Known rows:
[ -4   9   1   4  -8   1 -19 -15   8   2  22  57  18 -10  -8   7 -21   8
  -4  13  22  49] : biru
[-20   6   7  16 -16  35  -4  -1 -34  13  23  37  17  -4  22 -26   5  -3
 -24  21  38  40] : breplina
[-23  12 -27   4  -4 -15 -29   0  -1  -8  23  65  17 -14 -29 -27  12  14
 -10  26  10  19] : tevin
[  4   1   4   9  -6 -21  -4  -2 -15  15  23  53  19  -9 -17  29 -21  -4
 -19  29  18  34] : stedri
[ 22  11 -28  -1 -18  57 -16 -23 -11  -7   2  30   6 -27 -20  49 -48  14
  46  17  26  56] : sinar
[ 22   5 -19  10 -20  48 -22 -21 -16  -2   0  23  12 -29  -6  46 -52  12
  15  21  31  41] : tostedes
[ -7  12 -10  -1 -10  -4 -28  -4   2  -1  21  64  12  -9 -30   2 -27   6
 -34  29  23  35] : floskobrul
[ 21   4 -11  10 -18  44 -23 -23 -15  -1  -2  27   7 -31 -12  46 -48  12
  21  20  36  39] : kife
[-20  -2 -12 -12  -4   0 -32  -8  11  -2  10  59  -5 -26   4  18 -39   5
 -17  31  14  39] : bona
[  8  -1 -26  -3 -26  62 -31 -19  -9  -6   3  43 -21 -28 -22  47 -47  10
 -25  34  34  30] : grevo
[  4   4 -33   7 -25  63 -32 -23 -14  -4   1  48 -24 -28 -28  36 -53  16
 -27  33  36  21] : dostaplir
[ 16 -25 -17   2 -28  49  -1 -15 -44  -7  -1  -3 -30   4  28 -18 -23 -10
 -30  23  44  50] : droke
[ 20 -21 -12 -14 -26  40 -23 -16 -36  -7   0  -7 -34   6  25  44 -41  -8
 -25  31  31  56] : staplos
[-14   7 -36 -36 -12  34  -3   2 -30  -7  11  23 -17   6  22 -25  10 -14
 -29  15  29  59] : defavan
[ 20  11 -24 -15 -12 -23 -33   2  -9  -6   9  10  -3  11 -23   0  -1  -6
   4  15   1  51] : tadrak
[ 12 -19  -6   3  -2 -25  -7 -10 -34  -7  -2  -2 -12   0  18 -23 -15  -4
  41  11   9  57] : durin
[-15  10 -14 -41 -20  13  -1   3 -26   5  30  14 -21   5 -31 -25   7  22
 -28  16  43  33] : mazan
[-13  11   2 -42 -17 -19 -26  -1   0   7  29   4 -28   1 -30 -21  -5  15
 -11  20  33  22] : steplal
[ 23  -8  -1 -15 -30  10 -12 -13 -38  19  21  -2 -40 -18 -36  58 -27  19
  25  33  37  14] : stovi
[-11   6 -15 -37 -21   3   0   5 -33  17  27   0 -14  -9 -31 -31   6  18
   2  20  31  38] : zefa
[ -5 -23  -8   4 -11 -21 -17 -19 -35  -8  -2   4   1   0 -27  26   9  11
  -3  10   5  16] : tikim
[-14 -25 -14 -54  -4 -24 -15 -14  14  10   1  58 -32   6  -7  42 -14   5
 -25  14   5  22] : klesur
[-17 -15 -34 -43  -6 -12  -2  -4  -5  -4  26  61 -24   2  15   0   5  13
 -22  13   6  12] : romer
[  0 -18 -43 -35 -34  47   2 -22 -46  -8   4  32 -33 -19 -33   7   6   3
 -26  25   7  11] : dipir
[  8 -11 -41 -37 -34  36 -33 -23 -26  -7   3  19 -31  -6 -22  46   1  10
 -13  22   2  11] : luvostel

Facts:
{durin} Ψ getom
{durin} Ψ sinar
{leren,flizir} Ψ nesku
{leren,paflamis} Ψ bredrek
{leren,breplina,trepel} Ψ bona
{leren} Ψ zadrel
{leren,trepel} Ψ vetro
{stovi,fopadrer} Ψ graflovos
{stovi,stedri,gobres} Ψ klegebrok
{stovi} Ψ zefa
{fopadrer,breplina} Ψ dipir
{fopadrer,gobres} Ψ storol
{fopadrer,tostok} Ψ tevin
{stedri} Ψ lista
{stedri,gobres,bistibral} Ψ midre
{poklu,breplina} Ψ grevo
{poklu,breplina,tradratrim} Ψ dostaplir
{poklu} Ψ steplal
{paflamis,flizir} Ψ kates
{paflamis} Ψ stutrik
{staplos,droke,trepel} Ψ plobros
{staplos,breplina} Ψ romer
{droke} Ψ mistodum
{droke,trepel} Ψ kleskor
{droke} Ψ klesur
{droke} Ψ zugo
{droke,bistibral} Ψ refek
{droke} Ψ defavan
{flizir,tostok} Ψ luvostel
{tikim} Ψ flozir
{tikim,tostok} Ψ devi
{tikim} Ψ tadrak
{tikim} Ψ migro
{tostok} Ψ klolu
{tostok,tradratrim} Ψ guplan
{tostok} Ψ panevan
{tostok} Ψ klupla
{tostok} Ψ biflotek
{breplina} Ψ stipuplo
{bistibral,tradratrim} Ψ floskobrul
{bistibral,tradratrim} Ψ mazan
{trepel} Ψ gridrolis
[mistodum,sozi,stovi,mazan,gridrolis,fiskibun,paflamis,graflovos,klolu,steplal,plobros,bredrek,storol,zefa,lista] α c
[geflupur,stipuplo,furur,leren,floskobrul,kabu,tostedes,kates,fopadrer,bona,stedri,poklu,kleskor,treson,vetro,stutrik,kife,flizir,guplan,dostaplir,devi,tostok,breplina,bistibral,sinar,nesku,tradratrim,panevan,biru,grevo,tevin,getom,flozir] α a
[luvostel,biflotek,klesur,klegebrok,migro,zadrel,greplu,tikim,trobar,romer,dipir] α d
[durin,staplos,midre,droke,klupla,skuflel,gobres,zugo,defavan,refek,tadrak,trepel] α b
σ 903 <- mistodum,stipuplo,luvostel,biflotek,tostedes,stovi,fiskibun,poklu,zadrel,treson,klolu,vetro,greplu,staplos,kife,dostaplir,devi,tostok,bistibral,sinar,grevo,lista,trepel,flozir
σ 862 <- geflupur,sozi,klesur,leren,klegebrok,kates,bona,tradratrim,panevan,getom
σ 191 <- durin,kabu,tikim,gobres,storol
σ 820 <- furur,droke,plobros,trobar,dipir
σ 350 <- floskobrul,migro,fopadrer,stedri,steplal,flizir,guplan,nesku,refek,tadrak,biru
σ 146 <- mazan,paflamis,graflovos,kleskor,stutrik,breplina,zugo,defavan,zefa
σ 698 <- gridrolis,midre,bredrek,klupla,skuflel,romer,tevin

Rows, some named above:
[-15  13 -17 -39 -19  18  -4   3 -24   8  28   5 -19   2 -26 -29   1  22
 -35  16  39  35] -> mazan
[  0  -3 -29 -15  -3 -22 -14   2 -17 -10  20  14  12   5  26 -15   7  -2
  40  14   5  58] -> skuflel
[ 22  10 -16 -34 -37  11 -35 -19 -27  -5   6 -10 -35 -13 -44  39 -14  21
   6  25  34   9] -> klolu
[ 13   2  -2 -46 -26  39 -21 -19 -11  -2  12   2 -35 -11 -30  25 -46  21
 -19  30  53  18] -> mistodum
[ -2 -16 -41 -25 -35  47   1 -21 -45  -8   2  24 -34 -20 -24  10   6   1
 -24  24   2  10] -> dipir
[ 13   0 -10 -49 -25  38 -18 -20  -9  -2   9  -8 -33 -11 -30  23 -44  24
 -29  31  53  24] -> mistodum
[ 14  -3  -5 -54 -27  37 -17 -20  -7  -4  11   2 -36  -8 -18  36 -48  22
 -25  26  48  18] -> mistodum
[-12 -19  -9 -28  -9 -25 -13   1 -37  -4  22   0 -33 -31 -42 -27   6  23
  44  25  13  12] -> storol
[ -9  -2 -29 -46 -38  56  -6 -20 -44 -10  13  -2 -32 -29 -23 -23  -6  26
 -22  23  48  20] -> plobros
[ 19 -12 -32 -41 -27  42  -9 -23 -31   1   1  16 -35  -3  -7  50 -13  10
  14  10   3  19] -> greplu
[-16 -20 -20 -47  -2 -23 -13 -13  13   8   0  58 -32   7  -4  44  -6  10
 -41  14  -1  20] -> klesur
[-22  13 -26   2 -25  52 -22  -5 -22  -1  23  50  16 -20  25 -26   5   1
 -21  15  13  44] -> stutrik
[-20  11   6 -17 -33  10 -14  -3 -36  17  30  -7   9   3  19 -24   8  20
 -16  12  37  30] -> paflamis
[-13 -21  -2   5  -1  -2 -10 -20 -22  -9   0  42  13 -29 -23 -21 -30  12
  40  11  19  35] -> kabu
[-14  12 -36   8  -3 -20 -25   0   0  -7  25  70  15 -15 -30 -19  -4  15
 -15  26  14  22] -> tevin
[-20  11 -29  -6 -13  56  -2  -3  -8  -3  19  59  19  -7  16 -28   3  10
 -28  18  39  52] -> kleskor
[-14  17 -26   7 -28  49 -21  -2 -15   1  21  61  18 -26  30 -20   6   4
 -23  14  22  51] -> stutrik
[ -3   0 -40  -6  -2 -26 -35   4 -21  -9  16  16   3   7   4 -26  10   2
  22  21   1  38] -> klupla
[ 24  -8   1  10 -31  27 -32 -21 -28   1   0   3  20 -13 -11  56 -34   7
 -32  28  35  14] -> tostok
[ 25   4 -14 -40 -27  10 -17 -12 -32  12  20   1 -37 -22 -37  36 -36  25
  37  31  33  15] -> lista
[ -2  -1 -37  -7  -7 -27 -37   2 -23  -9  16  18  -1   8  -4 -19   5   1
  14  17   5  46] -> klupla
[ -2   0   1 -46  -6 -19 -27  -6  10  18  12   1 -32  -7 -24  36 -14  22
  38  10  30  39] -> sozi
[  8   1 -27 -42  -3 -18 -20   3  -8 -13  19  40 -31   8  -1 -18 -22 -12
 -16  27  17  62] -> refek
[ 21 -11  -3   7 -34  33 -36 -23 -32   3  -3   0  13 -14 -13  41 -32   6
 -32  31  32  14] -> tostok
[  7   0 -27   8 -26  57  -3 -24 -42  -5   0  16  17 -29 -20 -13 -18  17
  18  16  27  43] -> furur
[-13   3  -6   4  -7 -18 -34  -7  15  -1   2  54  12 -15 -40  40 -14  13
  -5  23   8  22] -> panevan
[-18 -16   3   5 -11 -21 -34 -11  10  16   4  15  14 -17  28  34 -32   5
 -21  25  20  34] -> leren
[ 12 -20 -35 -33 -26  56  -1 -24 -41  -8   1   8 -31 -20  -3  21   3   4
  -2  11  -1  15] -> trobar
[-20  10 -13 -52 -14 -24 -30   1  -3  -4  27  -2 -27 -12  25 -22  -2  22
  14  16  21  22] -> bredrek
[-11   5 -32   8  -9 -20 -29   2   0  -9  23  55  14 -14 -22 -14   3  19
 -10  27  10  24] -> tevin
[ 15   7 -10 -23 -38   7 -35 -18 -30  -2  10 -12 -33 -14 -40  42 -13  21
   4  28  35  14] -> klolu
[ -9 -15   4   7  -5 -21 -29   0  10  16   1  29  16  -3 -20  44 -35   6
 -30  29  23  28] -> tradratrim
[  2 -16 -31 -44  -9 -30 -13  -6   3  20  18  65 -31  -3 -38  56   6  -2
  11  26  -2  16] -> klegebrok
[-11 -19 -36 -42 -34  51 -26 -23 -22  -3   4  20 -38 -13  19  55 -12   9
 -18  19   2   8] -> zadrel
[  3  -2 -41 -23   1 -17  -8   4 -28  -9  26  45 -17   9 -12 -29   8  -4
  19  31   1  55] -> midre
[ -1   5 -27 -37 -13 -14 -31 -20  -5  -1  10  52  -9   7 -30  44  10   7
 -32  10   2  11] -> migro
[-21   8 -12   3 -25  -3 -35 -16   3  -7  23  60  11 -24  24   0 -11   5
 -25  22  11  35] -> nesku
[-20   5 -16   4 -11 -11 -36 -11   4   2   7  57   6 -25  18  29 -24   6
  12  25   8  39] -> kates
[  2  -1   2 -44  -3 -25 -30  -4   9  15  14  -3 -31  -6 -20  27  -9  23
  53  11  30  41] -> sozi
[-20   2   4   6 -19  -8 -36 -11  -2   6  21  34  11  -7  27  21 -12  -6
 -26  16  19  30] -> flizir

The same nodes again, as new rows of numbers:
Known rows:
[ -5  30  -4  -4 -16  -8  10   1  -2  -4  -8   8   6 -12 -22   9 -30 -17
  -7   9 -33   2  20  14  45   6  -2] : kabu
[ -1  24 -11 -13  10   5   6   4  18  45  -5 -17 -24  22 -25   5   1   7
 -29 -23  -2  27 -18 -30  -3 -32  31] : bredrek
[ 14  21   6 -26  14  -3   3  22  29  27  -5 -24  -9   7  33 -21  31  -7
  -7  26  42   8 -17 -49  30  -5  13] : paflamis
[  9 -27   8  -8   2 -21  -3 -12   4  25 -13 -19   7   1   9   5   7   1
  -7  37  -3 -16  -6  -5  45  -7 -15] : stutrik
[-23  -3  -1  10 -19  18   9 -22  -9   0  -6 -38   2  13  -5  17  20 -34
 -16 -22  -4 -30   6 -10  28  -4 -19] : kates
[ -6   4  -1  16 -53  -8  15  12  19  -1   6 -31   5   5   4 -28  41  14
  33   6   3 -29   5  -8  20  13  29] : flizir
[-23 -10 -10   2 -48 -30  22  -7  10  16   2  -4  18   4   0   1  21  13
   7 -15  -9 -35  12  -4  11  -2  13] : nesku
[ -5  -3 -13   6   1   7  -4 -19 -17  17  -9 -17 -35  -5  10  10 -19   8
 -36   2   6  29   3  38 -19 -23  62] : midre
[-28   9   8  22  -2  13 -19  51  -5  -8  -3 -34 -11 -21  14   0 -12  13
  32  27   2  -7 -10  29 -12   7 -22] : bistibral
[  0  -1 -11 -17 -35 -21  -8 -32   1  -1   8   9 -21  -8  37   9   5  18
  11 -18  10   0  27  22 -25   1  37] : refek
[ 23  13   2 -22  25 -25 -21  -4  12  29 -23 -16 -10 -15  28  28  -2   5
  -5  11  34  29  -2 -33  18  -4  -7] : mazan
[-24  -8  -3  24  -6  29  -6  14   0 -25  -6 -67 -14  -6  -9  15   0 -14
  17 -20  44 -17  26   9  30  27 -16] : tradratrim
[-28  -1   2  42 -46 -39  13  19  21 -14 -19 -10 -21   6   1   8  19  20
  13  25  21 -29   7  18  -3  27  26] : stedri
[  0 -10  25  20 -14  28  -6 -29 -18 -23 -20  23 -23  31  -8  34   9 -21
 -30 -11  27   0 -20  -5  -3  25   1] : klegebrok
[ -1  13   1 -29  28 -36 -27   0  43 -26 -13  20  13 -24 -17   9  25 -30
 -16 -16   6  25   7 -15 -22 -28   7] : plobros
[  7  -4 -13 -13  15   9  -1 -32 -16   9  13 -16 -15  -8  -3 -16  -9  14
 -30 -14  -3  26  10  19 -11 -24  52] : klupla
[ 18  -5  18  -2   8  36  -4   3 -31   4   5  35  25  -1   3  -3   5  23
   1  -7  -5  15 -32   0 -29   5 -16] : biflotek
[ -1  28  -2 -14  32  -6  -7  13   6  17  10  22 -13   2  14   5 -14  -2
   6  -1  -7  11  -8 -23 -39 -12 -29] : mistodum
[ 21  -7  12  -8  -5  25 -14  -7  15 -23 -26  40  24 -19 -30  28  34   1
 -22  -8   3  13 -10   3  -7 -12   4] : trobar
[ 10  -8  13 -10  -4  29   2  12 -14   9  -7  44   7  14   8 -13   4  13
   5 -15 -13   8 -41   7 -19   5 -19] : zadrel
[ 10 -10 -10  17  -9 -15 -18  -1  24  -5 -15  -7  39 -34 -31   5  23 -29
  -5   8 -18  -9 -10  23  -1 -23  -7] : furur
[-16 -14 -12  11   8  -1  14  13 -13  15   8   7  20  -2 -14 -10 -20   9
  15   3 -21 -15  -2  12  -5  -9 -39] : stipuplo
[ 16  17  -3  -7  14  11  -3  14  -4  12  16  20  -6  12   3   8 -24   1
   7  12  -4  25  -8 -42 -43  -7 -21] : klolu
[ 40 -11  11  -8 -10  22  -9 -12  20 -24 -17  47  13 -17 -40  15  26  -2
 -21   0   7  10  -4   5   0 -12   0] : dipir
[-20 -22  -4  11  -6  -5   2  -7  -8  -5  -3 -19  13  20 -22  10  -3 -47
  -2 -28   1 -23   3   0  29   1 -14] : bona

Rows, some named above:
[  4  13   0  -3  11   1  -1 -22   0   3   2 -16  -4  11   2  30   0 -51
 -16 -31  23  10  -4 -45 -12  15   0] -> sozi
[ -5  30 -10  -5  -5  17   7  12  -5 -28   4  12  -2 -25  30 -32  -8 -19
 -13  13   3  26  34  13  29  23  53] -> durin
[-20  -9  -1  20  -7  30  -9  16   4 -27 -10 -69  -8 -11  -6  22   2 -13
  18 -24  38 -22  24  10  26  23 -15] -> tradratrim
[ -6   2  28 -15  -5  26  -8 -32 -17 -19 -10  12 -10  16  -2  12  24 -27
 -27 -50  19   1 -14   9   7  11 -11] -> klesur
[ -3   1 -10   8   3   7 -11 -17 -16  16  -8 -14 -36  -2   9   9 -17   9
 -33  -3   5  25  -3  40 -20 -22  64] -> midre
[ 14 -41  -1  -4  19 -15   2  26  32  -6 -12 -21  14   9  -8 -26  -7   4
  15  30  43  -4  10  10  61  17  -6] -> breplina
[ -8  28  -8  20  31  11  14  42  23  -9   3  21 -36  10  12 -23  -8   1
  -7  29  24   1 -10 -27 -42   9 -13] -> stovi
[ -8  31  -6  14  34   9  16  40  14 -11   7  17 -30  10   6 -16  -8  -2
  -3  26  23   5 -10 -27 -43  11  -8] -> stovi
[-10 -12  -7  23  17 -16  11  -8 -14  17   9 -29  15   2 -53  -1 -10  23
 -23   0 -16   0  -4   8  15 -16  26] -> tevin
[  3  58  -8  -5  11 -14  19   7  22   3 -17  33 -13  -1  -6  18 -25 -16
 -37  -4  -1  17  17 -31  16  15  18] -> storol
[ 22  -6  15 -11 -19  23 -18  -1  13 -18 -24  43  22 -25 -23  26  38   5
 -19  -7   8  14 -15   0  -7 -22   7] -> trobar
[  4 -13 -17 -10 -21 -14   8 -43  -9  -2   9  14  -1 -13  31   3   7  19
  -1 -15   1  -6  31  -5 -20   5  47] -> tadrak
[-20  38 -13  18   0   9  13  16   1 -29 -20  27 -17 -23  49 -16 -12 -21
 -31  21   9  16  29  36  10  27  48] -> gobres
[ 15  23  -2   4  11  -3  -5  10   2  22   8  16  -6  11  12  15 -23 -19
   6  11  -3  22 -34 -26 -41  -2  -8] -> lista
[ 25  21 -13 -13 -15 -33   8 -13  30  20  -1   9 -10  10   3  20   2  12
  24 -27  22   5   5 -31 -21  15  18] -> steplal
[  4  26  -5 -19  29 -22   0  -5  11  29   4 -24 -18   5 -25   4  -3  -2
 -26 -33   5  38 -15 -13 -13 -22  30] -> gridrolis
[ -4   7   7  25  10  25   6  28  -9 -16  28 -25  10 -18  -7 -37   3  23
  20  33 -18 -20   4  -5 -15  18 -20] -> tostok
[  7   0  24  -9 -32 -14   9 -20 -12  -7  -7  37  20  -4   1  16  36  38
  -4 -35   8  -2  -4  -8  -8  26  25] -> migro
[ 15  17   3 -23  15   2   8  25  31  27 -10 -21 -11   8  35 -17  32   1
 -17  31  39  10 -12 -52  28  -5  11] -> paflamis
[ 27  15   4 -19  21 -19 -20  -5  17  28 -18 -16 -14 -11  28  35  -8  12
 -11  12  37  17  -5 -34  22  -3 -13] -> mazan
[-30 -13   4   8 -20  17   9  18   9 -20   2 -38  -5  29  -4 -15  32 -50
   8 -18  11 -22   4  -5  33   2   1] -> leren
[ 14 -29   7  -8  -3 -21  -3 -12   0  28 -19 -23  10   2   7   9   7   8
  -9  35   2 -19  -9  -3  50 -15 -15] -> stutrik
[  0  -5   1   7 -12  12  -3 -30 -17 -12  11 -34 -18  20 -25  22  -8 -31
  -3  -1  -2 -25  18  -6  20  -1 -19] -> panevan
[  2 -18  14 -14  12 -45 -13 -14  -5  10  -8 -20  16  -8  10  -1   4   0
  -4  19  -1  -7 -11   9  45  -5 -19] -> kleskor
[ -7  -5   2 -22  -1   8 -39   7  29 -54   2   1 -11 -27  15 -26  22 -21
  -2  21  18  20  27  20 -19 -28  35] -> droke

